Below are the code and all the weights of a small trained network. Each question names an input and a class and asks about switching units off, where a switched-off unit gives its printed mean instead of its output.

import numpy as np


def w(rows, s, z=0):
    codes = np.array(rows[::2]) - 128.0
    scale = np.full(codes.shape[1], s)
    scale[-1] = z or s
    return codes * scale


def norm(h):
    return h / np.sqrt((h * h).mean(-1, keepdims=True) + 1e-5)


def f(y):
    return np.maximum(y, 0)


def log_softmax(a):
    a = a - a.max(-1, keepdims=True)
    return a - np.log(np.exp(a).sum(-1, keepdims=True))


def net(x, mask):
    res = np.array(x, float).reshape(1, 5) / 4 @ E
    u = 0
    for l in range(4):
        y = f(norm(res) @ A[l][:, :-1].T + A[l][:, -1])
        res = res + np.where(mask[u : u + 3], y, B[l][:, -1]) @ B[l][:, :-1]
        u += 3
    return log_softmax(norm(res)[-1] @ U[:, :-1].T + U[:, -1])


A, B = {}, {}
E = w([
[123,122,135,127,74,198,183,147,59,137,170,128],'x0',
[18,178,118,160,163,243,112,135,85,226,251,101],'x1',
[34,95,128,251,183,144,149,91,46,91,107,97],'x2',
[98,119,192,169,139,163,104,189,192,196,146,126],'x3',
[104,196,120,123,119,63,93,83,130,64,115,171],'x4',
],0.0018)
A[0] = w([
[100,121,110,135,102,253,155,135,77,177,185,121,46],'L0N0',
[111,116,118,151,132,109,138,87,75,69,107,121,2],'L0N1',
[128,75,115,173,135,130,177,111,60,76,91,98,37],'L0N2',
],0.0035,0.00071)
B[0] = w([
[73,77,222,182,190,118,202,245,3,182,118,89,252],'L0N0',
[108,213,35,116,166,105,25,106,143,87,155,176,175],'L0N1',
[123,234,61,111,127,85,28,92,158,126,144,228,188],'L0N2',
],0.0028,0.0039)
A[1] = w([
[67,93,192,250,122,91,90,132,195,75,62,142,130],'L1N0',
[106,86,96,140,219,173,99,118,185,195,152,60,3],'L1N1',
[127,105,126,147,119,93,128,86,90,37,80,123,44],'L1N2',
],0.0021,0.0011)
B[1] = w([
[70,115,152,171,171,220,200,193,13,207,213,133,255],'L1N0',
[189,33,128,74,68,101,241,105,166,59,84,101,199],'L1N1',
[135,164,95,89,102,226,65,99,123,171,252,136,190],'L1N2',
],0.0021,0.0015)
A[2] = w([
[255,111,132,32,81,107,118,133,232,97,125,142,22],'L2N0',
[212,7,113,168,141,116,162,195,84,123,53,137,98],'L2N1',
[93,127,77,216,158,109,156,56,10,18,68,133,3],'L2N2',
],0.0021,0.0004)
B[2] = w([
[121,75,118,170,102,192,208,52,86,73,102,82,255],'L2N0',
[119,159,112,98,109,106,89,71,116,93,155,173,200],'L2N1',
[80,189,75,88,139,43,1,98,226,127,187,234,232],'L2N2',
],0.0029,0.0023)
A[3] = w([
[105,104,201,214,177,81,117,141,165,103,54,134,158],'L3N0',
[254,108,131,99,89,101,127,133,165,95,68,147,2],'L3N1',
[96,169,142,135,106,110,121,127,76,70,151,185,219],'L3N2',
],0.0038,0.00068)
B[3] = w([
[89,98,147,49,176,178,144,237,4,240,226,123,208],'L3N0',
[201,54,219,195,58,175,228,116,181,98,74,5,254],'L3N1',
[181,98,127,99,106,141,119,89,242,116,64,110,254],'L3N2',
],0.003,0.0028)
U = w([
[231,69,163,122,41,144,204,89,204,67,55,68,7],'0',
[94,206,41,108,161,81,22,78,163,92,139,211,209],'1',
[78,99,181,145,175,173,172,254,24,236,181,98,182],'2',
],0.0061,0.00016)

Each question gives the input, the list of numbers given to net, and the class t.
The units are the neurons (one row each of A and B). Each row of codes is followed by its name. A weight is (code - 128) times the scale printed after its matrix; where a second scale follows, it is the last column's (A, B and U).
mask holds one flag per neuron, layer by layer. A switched-off neuron (its flag False) gives its mean, the last column of its row in B, instead of its output. The means were averaged over made-up inputs and are rounded, as every weight is.
A unit's drop is (log p(t) with every unit on - log p(t) with that unit switched off) / (log p(t) with every unit on - log p(t) with every unit switched off).
The circuit of an input: a set's keep is (log p(t) with only the set's units on - log p(t) with every unit switched off) / (log p(t) with every unit on - log p(t) with every unit switched off). Starting from all 12 units, units are removed one at a time, each time the one whose removal leaves the highest keep (on an exact tie, the one counted first), for as long as the keep stays at least 0.8.
units of the circuit, in order: the units of the circuit, biggest drop first
most important unit: the unit with the biggest drop
top k neurons: the k neurons with the biggest drops, biggest first
top k neurons in layer l: the k neurons of layer l with the biggest drops, biggest first
drop of u: that unit's drop, to one decimal
input [-4,0,-3,5,8], class 2: top 2 neurons in layer 0 => L0N2; L0N1
input [6,-7,4,5,-3], class 1: most important unit => L0N2
input [0,5,7,-5,-2], class 1: units of the circuit, in order => L2N2; L0N2
input [-3,8,4,-6,2], class 1: units of the circuit, in order => L2N2; L3N0
input [-7,-6,2,5,1], class 2: top 2 neurons => L3N0; L1N0
input [-5,2,-1,2,4], class 2: top 4 neurons => L0N2; L2N2; L0N1; L3N0
input [-2,-3,1,-8,2], class 1: top 2 neurons => L0N1; L2N2
input [-8,-4,-5,7,4], class 2: top 2 neurons in layer 2 => L2N2; L2N1
input [-8,4,-6,4,-1], class 0: top 3 neurons => L0N0; L1N1; L1N0
input [-2,-5,2,-3,4], class 1: top 2 neurons => L2N2; L0N1
input [1,5,1,-1,6], class 1: top 2 neurons in layer 2 => L2N2; L2N0
input [-8,-8,4,8,-8], class 2: drop of L3N0 => 0.8
